Each row has two labels, one from each of two sets.
[-9, -4, 0, 9, 2, 9, 13, -1, 6, -2, -1, -6, -1, -3, -4, -1, -1, 4, 6, -5, -15, -16, 3, -9, 4, -1, -8, -1, 3, -4, -1, -4, -13, 10, 4, 7, -18, 9, -9, -3, -5, -4, 4, -9, -7, 7, 2] | H + <78>
[-2, 0, 9, 2, 16, 5, -3, -22, 9, -4, -8, 6, -6, 1, -8, -25, 14, 22, -8, 10, -2, -10, 5, -5, 6, 0, -5, -12, 6, -7, -5, 16, 0, 13, 4, -5, -7, 24, -10, -7, -2, -3, 3, -7, -1, -9, -13] | H + <76>
[2, 1, 9, -10, 4, -6, -8, -10, 10, -3, -12, 1, 0, 1, -4, -9, 10, 5, -6, 25, 4, -2, 0, -7, 1, 7, -4, -6, 3, -14, -8, 8, 2, -6, -2, -6, 12, 8, -14, 0, 0, -2, -6, 4, 1, 0, -7] | T + <83>
[-18, 10, 6, 13, 52, 22, -10, 11, -22, -6, 15, -11, 7, -1, 15, -8, 1, 31, -16, -30, 13, -16, -26, 4, 20, 7, -2, -17, 9, -10, 15, 20, -23, 19, -5, -17, -6, 34, 2, -4, -5, -9, 2, -11, -13, -21, -8] | B + <83>
[5, 9, -2, 6, 34, 8, 0, 3, -28, -9, -1, 5, 3, -12, -1, -20, 0, 26, -16, -26, 3, -26, 4, 6, 16, -4, 3, -7, 6, 2, -4, 21, -12, 7, -1, -6, -29, 28, 5, 2, 12, 2, -3, 2, -2, -15, -15] | H + <76>
[23, 6, -1, -23, -8, -8, 8, -5, -15, -2, -15, 8, 4, 19, -6, -2, 0, 14, -9, 7, 0, -14, 23, 1, 16, -5, 11, 8, -2, -13, -19, 9, -11, -12, 1, -3, -2, -4, 3, 7, 18, 5, 3, 18, 7, 1, -12] | H + <76>
[6, 7, 1, 6, 23, -1, 8, -7, -13, -13, -3, 16, 1, 17, 2, -20, 1, 1, -17, 1, -4, -24, -6, -5, 14, 4, -6, -10, 3, -48, -18, 9, -15, -3, -4, -6, -32, 1, -6, 3, 16, -3, -1, 18, 0, -5, -23] | H + <76>
[10, 9, 2, -10, 16, 10, -18, -1, -6, 0, 3, -3, 19, 19, -8, 23, 15, 4, -11, 6, 21, 9, 6, -2, 20, 10, -4, -10, 1, -16, -12, 22, -18, 5, -1, -32, 26, 16, 23, -6, -6, 3, -6, 1, 4, -19, -24] | B + <80>
[-19, 4, -11, -16, 12, 2, 3, 9, 2, 0, -6, -5, -10, 14, -7, -21, 2, 9, -14, 11, 4, -19, 2, 7, 13, 10, 4, 11, 2, 1, -18, 17, 11, -12, 7, -42, 1, 43, 2, 2, -4, 3, -6, 10, 7, 7, 11] | L + <83>
[13, 0, 11, -17, -24, -5, -5, -19, 15, 3, -14, -15, 3, 12, -4, 20, 7, 0, 6, 29, -3, 5, 11, -10, 5, 1, -2, 3, -2, -6, -9, -5, -10, 7, -1, 1, 29, -13, -9, -1, 2, -1, 3, 2, 0, 2, -2] | T + <74>
[-8, 5, 1, -4, 14, 8, 10, 3, -18, -8, -2, -9, 3, -16, 4, -10, 1, 28, -7, -16, -4, -27, -2, -1, 20, -3, 4, 0, 11, -5, -1, 13, -22, 9, 4, -11, -14, 28, -5, 0, 2, -6, 5, -2, -3, 0, 0] | H + <83>
[0, 5, 15, -14, 0, -7, -20, -16, 7, -1, -16, -2, -2, 2, -12, -11, 16, 12, -2, 31, 12, 2, -2, -7, -2, 9, -4, -3, 5, -7, -3, 12, 8, -7, -5, -11, 34, 23, -16, 1, 1, -2, -7, -9, 0, -5, -2] | T + <83>
[-4, 8, -1, -9, 29, 0, 11, 10, -24, -5, -4, 5, -7, -5, 4, -29, -2, 26, -17, -19, 3, -26, 1, 9, 17, -7, 7, -2, 5, -9, -8, 10, 4, -3, 4, -8, -26, 20, -2, 4, 15, -4, -4, 10, 3, -1, -5] | H + <76>
[-8, 3, 3, 7, 33, 7, 5, 8, -19, -5, 0, 1, 1, -17, 5, -22, -2, 28, -11, -17, -5, -26, -7, 0, 17, 8, -5, -8, 7, -6, 3, 18, -11, 5, 1, -5, -19, 33, -10, -1, 3, -8, 0, -3, -6, -5, -10] | L + <83>
[-4, 0, 4, 24, 1, 12, 4, -35, 17, -2, -7, 6, -12, 4, -17, -24, 8, 15, 4, -22, -19, 0, 20, 3, -16, -27, -17, -2, 2, 5, -13, -8, 12, 5, 11, 5, -37, -4, 10, -12, 8, -4, -4, -5, -6, -9, -5] | H + <74>
[3, -5, 8, -1, -8, -5, -8, -14, 15, 4, -9, -5, 5, -6, -7, 3, 10, -3, 11, 17, -6, 7, -1, -6, -12, 3, -7, 1, -1, 15, 6, -5, 6, -3, -4, 9, 23, -3, -12, -5, -8, 2, 0, -13, 0, 6, 3] | T + <78>
[-16, 8, 6, 0, 14, 8, -8, 4, -5, -2, 1, -14, 8, -4, 1, 7, 3, -1, -2, 0, 0, -10, -4, -9, 13, 4, -11, -3, 2, -13, -9, 4, -23, 8, -1, -27, 13, 24, 9, 4, -2, 3, 2, -8, -3, -6, 0] | B + <83>
[3, -5, 6, 5, -1, 0, -4, -2, 0, -6, -10, 1, 3, -17, -7, -11, 11, 4, 8, 8, -2, -17, -5, -8, -6, 1, -4, -2, 2, 11, 8, 6, 3, 5, -6, 7, 2, 15, -15, 0, -3, -3, -2, -18, -1, 1, -5] | T + <74>
